Here is a tiny trained network, its code and every weight. The questions are about switching its units off for an input and a class, where a switched-off unit gives its printed mean instead of its output.

import numpy as np


def w(rows, s, z=0):
    codes = np.array(rows[::2]) - 128.0
    scale = np.full(codes.shape[1], s)
    scale[-1] = z or s
    return codes * scale


def norm(h):
    return h / np.sqrt((h * h).mean(-1, keepdims=True) + 1e-5)


def f(y):
    return y / 2 * (1 + np.tanh(0.7978845608 * (y + 0.044715 * y**3)))


def log_softmax(a):
    a = a - a.max(-1, keepdims=True)
    return a - np.log(np.exp(a).sum(-1, keepdims=True))


def net(x, mask):
    res = np.array(x, float).reshape(1, 8) / 4 @ E
    u = 0
    for l in range(3):
        y = f(norm(res) @ A[l][:, :-1].T + A[l][:, -1])
        res = res + np.where(mask[u : u + 11], y, B[l][:, -1]) @ B[l][:, :-1]
        u += 11
    return log_softmax(norm(res)[-1] @ U[:, :-1].T + U[:, -1])


A, B = {}, {}
E = w([
[131,131,116,124,135,129,134,118],'x0',
[72,234,113,172,150,113,57,133],'x1',
[128,127,126,126,127,126,128,126],'x2',
[76,134,188,164,97,97,163,3],'x3',
[131,131,119,127,134,130,134,122],'x4',
[146,203,112,172,41,168,244,172],'x5',
[140,83,51,173,46,146,58,94],'x6',
[129,129,127,126,129,128,128,126],'x7',
],0.0034)
A[0] = w([
[201,116,92,103,155,147,93,220,49],'0.n0',
[112,131,196,146,151,110,172,55,75],'0.n1',
[98,84,149,82,179,124,66,89,99],'0.n2',
[180,154,68,109,140,151,111,219,89],'0.n3',
[153,1,133,81,108,113,210,126,69],'0.n4',
[117,35,128,129,120,105,174,153,39],'0.n5',
[116,152,200,125,251,156,188,169,68],'0.n6',
[124,148,163,116,194,103,165,161,3],'0.n7',
[111,101,73,150,76,166,97,140,129],'0.n8',
[135,101,153,106,105,123,140,103,18],'0.n9',
[111,86,132,63,198,142,39,98,73],'0.n10',
],0.0042,0.003)
B[0] = w([
[26,75,132,130,151,156,162,99,178],'0.n0',
[56,69,121,83,94,155,95,129,194],'0.n1',
[149,108,149,207,147,95,182,143,215],'0.n2',
[46,102,145,153,110,147,165,103,201],'0.n3',
[183,213,217,153,165,246,46,94,233],'0.n4',
[141,190,133,143,157,177,63,139,108],'0.n5',
[146,129,139,33,3,46,72,131,251],'0.n6',
[142,192,94,36,92,108,84,152,112],'0.n7',
[169,110,107,80,95,80,121,87,158],'0.n8',
[81,150,121,145,210,173,87,177,71],'0.n9',
[199,122,125,225,161,47,159,149,225],'0.n10',
],0.004,0.0016)
A[1] = w([
[138,164,109,159,63,189,209,126,66],'1.n0',
[96,146,116,48,78,201,78,117,77],'1.n1',
[120,155,180,91,178,115,175,164,52],'1.n2',
[165,148,59,109,170,143,90,254,65],'1.n3',
[67,206,86,156,129,41,99,145,86],'1.n4',
[121,84,133,114,149,168,132,150,82],'1.n5',
[45,239,94,173,157,107,52,137,71],'1.n6',
[140,92,63,72,162,158,109,242,62],'1.n7',
[112,112,143,108,135,123,126,73,81],'1.n8',
[113,156,165,125,78,122,105,50,85],'1.n9',
[154,79,154,100,158,195,154,127,6],'1.n10',
],0.0044,0.002)
B[1] = w([
[141,131,120,176,225,66,102,175,246],'1.n0',
[128,127,112,208,139,102,125,120,127],'1.n1',
[126,148,91,113,33,107,66,93,179],'1.n2',
[33,59,176,135,143,177,186,38,179],'1.n3',
[215,69,182,111,104,205,186,104,249],'1.n4',
[115,161,175,155,96,118,112,105,111],'1.n5',
[220,68,234,102,150,254,114,86,243],'1.n6',
[41,101,175,138,115,140,179,25,179],'1.n7',
[113,131,127,141,136,145,149,154,135],'1.n8',
[103,68,103,117,153,144,190,94,203],'1.n9',
[151,159,145,147,145,163,122,58,121],'1.n10',
],0.0043,0.0014)
A[2] = w([
[115,61,138,107,181,70,85,90,224],'2.n0',
[104,164,170,44,160,123,137,137,126],'2.n1',
[145,205,109,153,75,166,169,165,112],'2.n2',
[25,108,142,128,114,125,175,63,26],'2.n3',
[164,128,110,78,150,184,142,139,80],'2.n4',
[171,164,178,117,137,253,74,115,64],'2.n5',
[144,100,39,157,89,128,85,108,19],'2.n6',
[119,173,107,159,82,133,212,161,90],'2.n7',
[100,183,150,65,165,81,151,156,10],'2.n8',
[139,98,54,162,76,153,67,107,64],'2.n9',
[27,103,135,171,119,145,167,58,35],'2.n10',
],0.0056,0.0012)
B[2] = w([
[143,216,52,199,142,104,157,220,251],'2.n0',
[131,137,45,119,28,185,119,81,196],'2.n1',
[163,75,110,158,229,74,59,125,198],'2.n2',
[54,73,40,144,143,213,90,203,184],'2.n3',
[98,115,187,151,106,130,99,62,138],'2.n4',
[220,58,208,178,131,167,226,24,226],'2.n5',
[94,203,210,15,70,115,120,168,147],'2.n6',
[138,104,98,175,221,41,21,148,200],'2.n7',
[136,159,86,80,44,169,49,95,167],'2.n8',
[122,239,160,3,77,147,147,97,160],'2.n9',
[31,93,149,63,154,186,198,228,194],'2.n10',
],0.004,0.0032)
U = w([
[164,131,86,211,207,13,85,170,241],'0',
[197,98,207,155,133,190,161,59,164],'1',
[1,87,103,132,139,175,168,168,85],'2',
[131,198,113,30,17,96,91,117,2],'3',
],0.012,0.00071)

Each question gives the input, the list of numbers given to net, and the class t.
The units are the neurons (one row each of A and B). Each row of codes is followed by its name. A weight is (code - 128) times the scale printed after its matrix; where a second scale follows, it is the last column's (A, B and U).
mask holds one flag per neuron, layer by layer. A switched-off neuron (its flag False) gives its mean, the last column of its row in B, instead of its output. The means were averaged over made-up inputs and are rounded, as every weight is.
A unit's drop is (log p(t) with every unit on - log p(t) with that unit switched off) / (log p(t) with every unit on - log p(t) with every unit switched off).
The circuit of an input: a set's keep is (log p(t) with only the set's units on - log p(t) with every unit switched off) / (log p(t) with every unit on - log p(t) with every unit switched off). Starting from the 12 units with the biggest drops (on a tie, the unit counted first), units are removed one at a time, each time the one whose removal leaves the highest keep (on an exact tie, the one counted first), for as long as the keep stays at least 0.8.
circuit, biggest first: the units of the circuit, biggest drop first
top k neurons: the k neurons with the biggest drops, biggest first
top k neurons in layer l: the k neurons of layer l with the biggest drops, biggest first
drop of u: that unit's drop, to one decimal
input [-1,6,4,1,-8,6,2,7], class 0: top 4 neurons : (0.n4 2.n2 1.n0 2.n7)
input [8,6,7,1,-2,5,-7,-7], class 3: top 2 neurons in layer 0 : (0.n6 0.n4)
input [7,0,-7,-7,-5,7,-7,-5], class 0: circuit, biggest first : (2.n7)
input [7,7,8,-7,8,-2,-7,-8], class 1: top 3 neurons : (1.n6 1.n4 2.n5)
input [2,7,-7,7,1,7,-7,-1], class 0: circuit, biggest first : (2.n7 2.n2)
input [2,4,1,5,5,-4,6,-3], class 3: circuit, biggest first : (2.n9 2.n6)
input [8,-1,8,0,0,1,1,5], class 0: top 2 neurons : (1.n6 1.n4)
input [5,6,-2,4,2,-1,-7,8], class 3: top 4 neurons : (0.n6 0.n4 2.n1 0.n5)
input [-1,-2,-7,-6,4,5,4,-6], class 2: top 3 neurons in layer 0 : (0.n0 0.n10 0.n2)
input [6,-5,-2,-3,-2,5,5,-8], class 0: top 2 neurons : (1.n6 1.n0)
input [1,2,0,4,4,1,-4,7], class 2: top 2 neurons : (0.n1 1.n9)
input [-5,5,-1,-6,-2,-4,6,8], class 2: top 2 neurons in layer 1 : (1.n3 1.n7)
input [8,-4,1,-7,-1,-6,-5,-7], class 2: top 2 neurons : (1.n7 1.n3)
input [7,1,3,-3,0,-1,3,-4], class 2: circuit, biggest first : (0.n0)
input [0,4,0,-1,3,0,-4,-8], class 1: top 3 neurons in layer 1 : (1.n4 1.n6 1.n0)
input [4,5,-7,6,3,4,-3,6], class 2: top 4 neurons : (0.n4 0.n1 1.n9 2.n3)
input [8,1,6,-5,1,-2,5,-6], class 2: top 3 neurons in layer 0 : (0.n6 0.n0 0.n4)
input [-8,-6,2,7,-8,-4,-8,2], class 3: top 3 neurons in layer 1 : (1.n6 1.n3 1.n7)
input [-6,-5,7,2,1,-6,5,-8], class 0: top 3 neurons in layer 1 : (1.n6 1.n4 1.n2)
input [6,7,0,6,7,2,6,-5], class 1: circuit, biggest first : (1.n6)
input [1,-8,3,1,-4,-8,-3,3], class 0: top 2 neurons in layer 1 : (1.n6 1.n4)
input [6,4,2,-5,-1,0,-7,-8], class 3: drop of 0.n6 : 0.8
input [-3,5,7,-8,2,5,4,-2], class 2: drop of 1.n3 : 0.4
input [-6,7,-4,-2,-8,4,-2,-8], class 1: drop of 1.n6 : 1.1
input [5,-1,3,-3,1,-1,-4,-1], class 3: drop of 0.n6 : 0.9
